Below are the code and all the weights of a small trained network. Each question names an input and a class and asks about switching units off, where a switched-off unit gives its printed mean instead of its output.

import numpy as np


def w(rows, s, z=0):
    codes = np.array(rows[::2]) - 128.0
    scale = np.full(codes.shape[1], s)
    scale[-1] = z or s
    return codes * scale


def f(y):
    return y / 2 * (1 + np.tanh(0.7978845608 * (y + 0.044715 * y**3)))


def log_softmax(a):
    a = a - a.max(-1, keepdims=True)
    return a - np.log(np.exp(a).sum(-1, keepdims=True))


def net(x, mask):
    res = np.array(x, float).reshape(1, 6) / 4 @ E
    y = f(res @ A[0][:, :-1].T + A[0][:, -1])
    res = res + np.where(mask, y, B[0][:, -1]) @ B[0][:, :-1]
    return log_softmax(res[-1] @ U[:, :-1].T + U[:, -1])


A, B = {}, {}
E = w([
[159,222,174,231,164,7,157,163],'x0',
[74,59,116,136,137,159,179,60],'x1',
[185,132,117,110,172,152,77,173],'x2',
[154,153,175,204,199,60,110,117],'x3',
[86,127,216,65,190,20,132,102],'x4',
[104,140,75,150,220,111,223,161],'x5',
],0.012)
A[0] = w([
[96,108,130,91,194,114,168,112,185],'neuron 0',
[91,118,132,73,157,166,124,156,35],'neuron 1',
[91,167,109,150,173,122,167,158,70],'neuron 2',
[47,152,197,139,126,83,129,104,209],'neuron 3',
[186,147,100,114,10,161,65,103,136],'neuron 4',
[100,96,105,176,237,136,181,119,207],'neuron 5',
[84,105,77,87,152,169,137,115,147],'neuron 6',
[96,134,125,203,163,122,177,129,227],'neuron 7',
[88,104,182,91,154,125,128,140,82],'neuron 8',
[58,78,135,71,174,114,131,203,250],'neuron 9',
[87,140,102,100,185,165,110,148,243],'neuron 10',
[218,173,128,142,85,121,45,163,168],'neuron 11',
[67,105,164,78,155,124,124,107,178],'neuron 12',
[125,70,117,133,62,132,144,112,253],'neuron 13',
[62,93,190,139,119,89,133,93,221],'neuron 14',
[86,56,200,129,193,129,113,111,64],'neuron 15',
],0.014,0.0051)
B[0] = w([
[203,140,25,59,65,39,140,83,209],'neuron 0',
[216,94,82,47,82,209,66,133,172],'neuron 1',
[56,170,89,138,202,87,164,211,189],'neuron 2',
[116,216,157,68,134,25,208,86,227],'neuron 3',
[4,89,233,163,176,237,47,175,249],'neuron 4',
[219,59,24,195,21,59,171,184,243],'neuron 5',
[170,52,94,134,80,255,100,83,219],'neuron 6',
[58,138,120,188,175,72,165,192,223],'neuron 7',
[163,132,173,62,79,64,73,50,175],'neuron 8',
[227,174,106,20,88,142,145,120,212],'neuron 9',
[206,117,37,112,204,175,108,190,186],'neuron 10',
[144,150,230,244,219,162,5,120,210],'neuron 11',
[204,96,154,44,73,62,122,52,204],'neuron 12',
[12,77,144,186,92,195,164,168,217],'neuron 13',
[130,114,225,95,83,65,209,38,219],'neuron 14',
[173,61,114,149,97,70,32,28,196],'neuron 15',
],0.0084,0.019)
U = w([
[143,204,1,197,193,66,152,227,109],'0',
[210,98,53,8,151,226,130,207,199],'1',
[221,207,215,243,206,121,13,163,212],'2',
[102,79,205,88,108,53,134,45,88],'3',
[2,57,179,101,86,249,112,135,239],'4',
[54,242,168,143,142,60,233,132,2],'5',
[109,30,33,236,70,187,206,162,2],'6',
],0.0098,0.0079)

Each question gives the input, the list of numbers given to net, and the class t.
The units are the neurons (one row each of A and B). Each row of codes is followed by its name. A weight is (code - 128) times the scale printed after its matrix; where a second scale follows, it is the last column's (A, B and U).
mask holds one flag per neuron, in row order. A switched-off neuron (its flag False) gives its mean, the last column of its row in B, instead of its output. The means were averaged over made-up inputs and are rounded, as every weight is.
A unit's drop is (log p(t) with every unit on - log p(t) with that unit switched off) / (log p(t) with every unit on - log p(t) with every unit switched off).
The circuit of an input: a set's keep is (log p(t) with only the set's units on - log p(t) with every unit switched off) / (log p(t) with every unit on - log p(t) with every unit switched off). Starting from the 12 units with the biggest drops (on a tie, the unit counted first), units are removed one at a time, each time the one whose removal leaves the highest keep (on an exact tie, the one counted first), for as long as the keep stays at least 0.8.
units of the circuit, in order: the units of the circuit, biggest drop first
k most important neurons: the k neurons with the biggest drops, biggest first
drop when u is switched off: that unit's drop, to one decimal
input [1,-3,5,-3,-7,1], class 2: units of the circuit, in order : [neuron 11]
input [-2,-1,-3,-5,-8,5], class 4: 3 most important neurons : [neuron 5; neuron 4; neuron 0]
input [5,7,1,-7,0,5], class 0: units of the circuit, in order : [neuron 2; neuron 4]
input [-4,-5,-8,6,-4,3], class 0: units of the circuit, in order : [neuron 6; neuron 14]
input [5,7,-6,3,7,8], class 5: 3 most important neurons : [neuron 7; neuron 2; neuron 14]
input [7,0,5,2,7,-4], class 3: 2 most important neurons : [neuron 3; neuron 14]
input [6,7,-5,7,3,-2], class 5: 3 most important neurons : [neuron 3; neuron 7; neuron 6]
input [-8,-6,-3,-8,-1,2], class 4: 2 most important neurons : [neuron 4; neuron 13]
input [-3,-8,-8,6,1,-1], class 2: 4 most important neurons : [neuron 11; neuron 0; neuron 13; neuron 12]
input [2,-6,3,-4,-4,-1], class 2: drop when neuron 11 is switched off : 0.2
input [-2,-7,8,-6,6,-3], class 2: drop when neuron 11 is switched off : 1.6
input [0,-4,-1,-1,3,4], class 0: drop when neuron 6 is switched off : 0.2
